Below is a small trained network, with its code and all its weights. Each question gives an input and a target symbol and asks what happens when units are switched off, that is, made to give their printed mean instead of their output.

import numpy as np


def w(rows, s, z=0):
    codes = np.array(rows[::2]) - 128.0
    scale = np.full(codes.shape[1], s)
    scale[-1] = z or s
    return codes * scale


def f(y):
    return np.maximum(y, 0)


def softmax(a):
    e = np.exp(a - a.max(-1, keepdims=True))
    return e / e.sum(-1, keepdims=True)


def log_softmax(a):
    a = a - a.max(-1, keepdims=True)
    return a - np.log(np.exp(a).sum(-1, keepdims=True))


def net(x, mask):
    ids = ['αβδεζηθμπστφψω'.index(c) for c in x.split()]
    T = len(ids)
    res = E[ids] + P[:T]
    r = res
    for j in range(3):
        rows = slice(2 * j, 2 * j + 2)
        q, k, v = (r @ M[0][rows].T for M in (Q, K, V))
        z = softmax(np.where(np.tri(T) > 0, q @ k.T / 2**0.5, -1e9)) @ v
        o = O[0][rows]
        res = res + np.where(mask[j], z, o[:, -1]) @ o[:, :-1]
    y = f(res @ A[0][:, :-1].T + A[0][:, -1])
    res = res + np.where(mask[3:27], y, B[0][:, -1]) @ B[0][:, :-1]
    return log_softmax(res[-1] @ U[:, :-1].T + U[:, -1])


Q, K, V, O, A, B = {}, {}, {}, {}, {}, {}
E = w([
[152,239,131,127,120,79],'α',
[94,254,146,62,69,93],'β',
[18,96,125,150,186,113],'δ',
[202,174,157,79,104,38],'ε',
[29,84,106,139,195,106],'ζ',
[54,129,51,117,88,106],'η',
[42,113,100,123,203,104],'θ',
[33,72,156,167,198,112],'μ',
[15,125,162,157,226,124],'π',
[108,88,166,127,213,122],'σ',
[94,86,102,215,128,60],'τ',
[107,191,83,196,162,36],'φ',
[144,130,196,152,49,216],'ψ',
[199,57,128,169,127,80],'ω',
],0.0078)
P = w([
[72,81,219,70,76,71],'0',
[74,109,228,115,109,63],'1',
[77,106,205,119,120,79],'2',
[80,112,190,134,134,92],'3',
[86,116,171,146,144,102],'4',
[92,118,156,157,153,113],'5',
[102,120,142,169,162,124],'6',
[110,119,126,180,169,132],'7',
[121,126,114,191,177,143],'8',
[131,128,101,204,183,150],'9',
[141,131,87,215,190,159],'10',
[156,136,77,229,197,169],'11',
[163,139,64,239,201,176],'12',
[177,142,54,253,205,188],'13',
],0.0059)
Q[0] = w([
[193,140,116,51,90,159],'h0',
[151,117,154,152,156,81],'h0',
[109,152,107,165,101,118],'h1',
[185,125,75,65,3,145],'h1',
[134,101,130,109,139,173],'h2',
[141,148,106,85,89,156],'h2',
],0.039)
K[0] = w([
[66,145,165,87,66,37],'h0',
[205,151,101,160,94,122],'h0',
[134,158,111,65,152,181],'h1',
[65,116,213,3,100,41],'h1',
[113,100,164,167,78,170],'h2',
[66,149,147,69,64,165],'h2',
],0.026)
V[0] = w([
[86,131,159,232,76,189],'h0',
[240,108,208,140,119,161],'h0',
[105,196,92,76,222,93],'h1',
[127,121,80,170,47,20],'h1',
[97,248,132,75,172,106],'h2',
[139,105,73,59,213,40],'h2',
],0.015)
O[0] = w([
[108,130,226,241,57,35,226],'h0',
[168,144,179,39,219,2,134],'h0',
[104,191,209,147,176,244,155],'h1',
[252,59,68,227,102,190,124],'h1',
[163,245,150,242,215,132,143],'h2',
[239,153,178,26,228,132,251],'h2',
],0.007,0.0023)
A[0] = w([
[93,120,109,100,185,124,236],'n0',
[170,126,149,163,114,146,149],'n1',
[174,177,194,71,43,152,119],'n2',
[132,118,92,140,110,178,231],'n3',
[105,105,80,103,129,96,14],'n4',
[143,180,100,85,68,101,210],'n5',
[147,126,164,145,105,202,26],'n6',
[135,78,141,149,124,184,27],'n7',
[113,125,130,143,136,94,3],'n8',
[155,127,60,64,169,132,47],'n9',
[136,57,99,90,132,142,114],'n10',
[125,160,130,128,153,153,35],'n11',
[75,130,23,138,136,90,64],'n12',
[189,184,208,66,8,154,189],'n13',
[156,74,132,137,166,128,99],'n14',
[88,144,107,99,190,123,27],'n15',
[93,119,122,92,63,115,165],'n16',
[87,163,157,119,98,157,114],'n17',
[114,187,81,100,158,97,141],'n18',
[128,162,71,132,68,163,90],'n19',
[74,113,132,101,178,185,113],'n20',
[91,106,187,121,111,151,64],'n21',
[105,103,132,162,130,141,177],'n22',
[79,55,154,141,180,112,73],'n23',
],0.014,0.0032)
B[0] = w([
[113,121,111,207,117,112,248],'n0',
[147,137,90,109,164,110,197],'n1',
[181,73,157,143,178,142,155],'n2',
[172,136,98,154,96,178,191],'n3',
[159,142,142,150,170,126,154],'n4',
[170,132,158,165,170,146,155],'n5',
[135,156,177,120,125,51,181],'n6',
[186,90,98,122,144,153,170],'n7',
[143,158,116,103,129,149,153],'n8',
[82,183,138,120,70,135,169],'n9',
[159,98,172,164,97,144,175],'n10',
[113,128,109,125,93,106,181],'n11',
[139,53,150,150,93,92,150],'n12',
[168,125,133,137,254,136,176],'n13',
[114,114,104,121,126,74,192],'n14',
[80,97,106,91,163,112,200],'n15',
[100,167,65,130,104,105,182],'n16',
[135,151,133,119,82,106,193],'n17',
[160,151,79,96,113,135,202],'n18',
[37,114,128,99,163,112,168],'n19',
[98,132,140,204,152,151,221],'n20',
[148,183,154,132,106,156,192],'n21',
[111,139,149,89,136,159,196],'n22',
[114,99,160,42,132,167,254],'n23',
],0.035,0.0063)
U = w([
[203,135,137,176,243,107,156],'α',
[113,230,81,93,119,125,224],'β',
[62,187,53,89,1,48,90],'δ',
[128,135,154,104,110,180,179],'ε',
[51,88,153,167,201,148,140],'ζ',
[164,53,84,114,125,194,104],'η',
[84,77,121,14,157,66,75],'θ',
[107,171,193,135,94,106,72],'μ',
[137,147,146,115,92,165,88],'π',
[132,133,107,224,76,112,139],'σ',
[126,119,124,131,123,120,38],'τ',
[141,133,159,130,125,156,83],'φ',
[135,77,199,157,80,35,255],'ψ',
[159,126,164,171,113,171,78],'ω',
],0.0059,0.0035)

Each question gives the input, a string of symbols that net reads in full, and the target symbol t.
The units are the heads (2 rows each of Q, K, V and O) and the neurons (one row each of A and B). Each row of codes is followed by its name. A weight is (code - 128) times the scale printed after its matrix; where a second scale follows, it is the last column's (O, A, B and U).
mask holds one flag per unit, heads first, then neurons. A switched-off unit (its flag False) gives its mean, the last column of its rows in O or B, instead of its output. The means were averaged over made-up inputs and are rounded, as every weight is.
A unit's drop is (log p(t) with every unit on - log p(t) with that unit switched off) / (log p(t) with every unit on - log p(t) with every unit switched off).
The circuit of an input: a set's keep is (log p(t) with only the set's units on - log p(t) with every unit switched off) / (log p(t) with every unit on - log p(t) with every unit switched off). Starting from the 12 units with the biggest drops (on a tie, the unit counted first), units are removed one at a time, each time the one whose removal leaves the highest keep (on an exact tie, the one counted first), for as long as the keep stays at least 0.8.
circuit, biggest first: the units of the circuit, biggest drop first
unit that matters most: the unit with the biggest drop
top k neurons: the k neurons with the biggest drops, biggest first
which heads matter: for each layer, one digit per head in row order, 1 if its drop is at least 0.15 and else 0, layers parted by /
input ψ σ α σ σ α σ ψ μ φ δ ε σ, target ζ: which heads matter => 010
input ψ σ σ μ σ ψ, target β: which heads matter => 001
input ζ η ψ φ σ ψ π μ, target θ: which heads matter => 000
input η σ ε ψ ψ ψ ψ σ δ, target θ: which heads matter => 110
input ψ ψ σ σ ε ψ ω ψ ζ, target ψ: circuit, biggest first => [h1 n12]
input ω ε π, target ψ: unit that matters most => h1
input θ σ σ ε δ φ τ, target α: top 3 neurons => [n1 n23 n6]
input ε η η ε, target β: circuit, biggest first => [h0 n9 n13]
input φ η σ ψ ψ η σ α σ ε σ ζ, target ζ: circuit, biggest first => [n20 h1 n15]
input σ η μ ε ε σ ζ ψ σ θ ζ ε, target δ: which heads matter => 100
input ε σ σ α α σ σ σ δ, target ζ: circuit, biggest first => [n20 n15 h1]
input ψ α σ ε ψ δ, target θ: circuit, biggest first => [n23 h1]
input β σ σ π, target ζ: which heads matter => 000
input ψ ζ ψ α ψ β ψ σ ω ψ ω σ δ, target ψ: which heads matter => 011
input ψ ε π, target θ: unit that matters most => n23
input σ β ψ σ σ ζ α, target α: which heads matter => 000
input ψ ε σ ψ ε η τ ψ ζ, target θ: circuit, biggest first => [n23 h1]
input σ ψ σ η ε φ β δ ψ σ ε ψ, target δ: which heads matter => 001
input ψ σ η ε σ σ σ σ ψ σ β τ, target η: which heads matter => 011
input σ θ σ η ζ σ ε σ σ ψ σ τ δ μ, target η: circuit, biggest first => [h1 n7 h2 n3]
input σ μ ε ψ τ, target θ: which heads matter => 100
input ε σ ω α σ π ε σ θ θ, target ζ: which heads matter => 011
input σ ψ δ σ ψ ω σ ψ π σ ε τ σ σ, target η: circuit, biggest first => [h1 h2 n7 n3]
input σ μ ψ ε σ σ ψ σ ω ε α ψ β, target α: circuit, biggest first => [n13]
input β ζ σ σ ε η β ε τ η β, target δ: which heads matter => 101
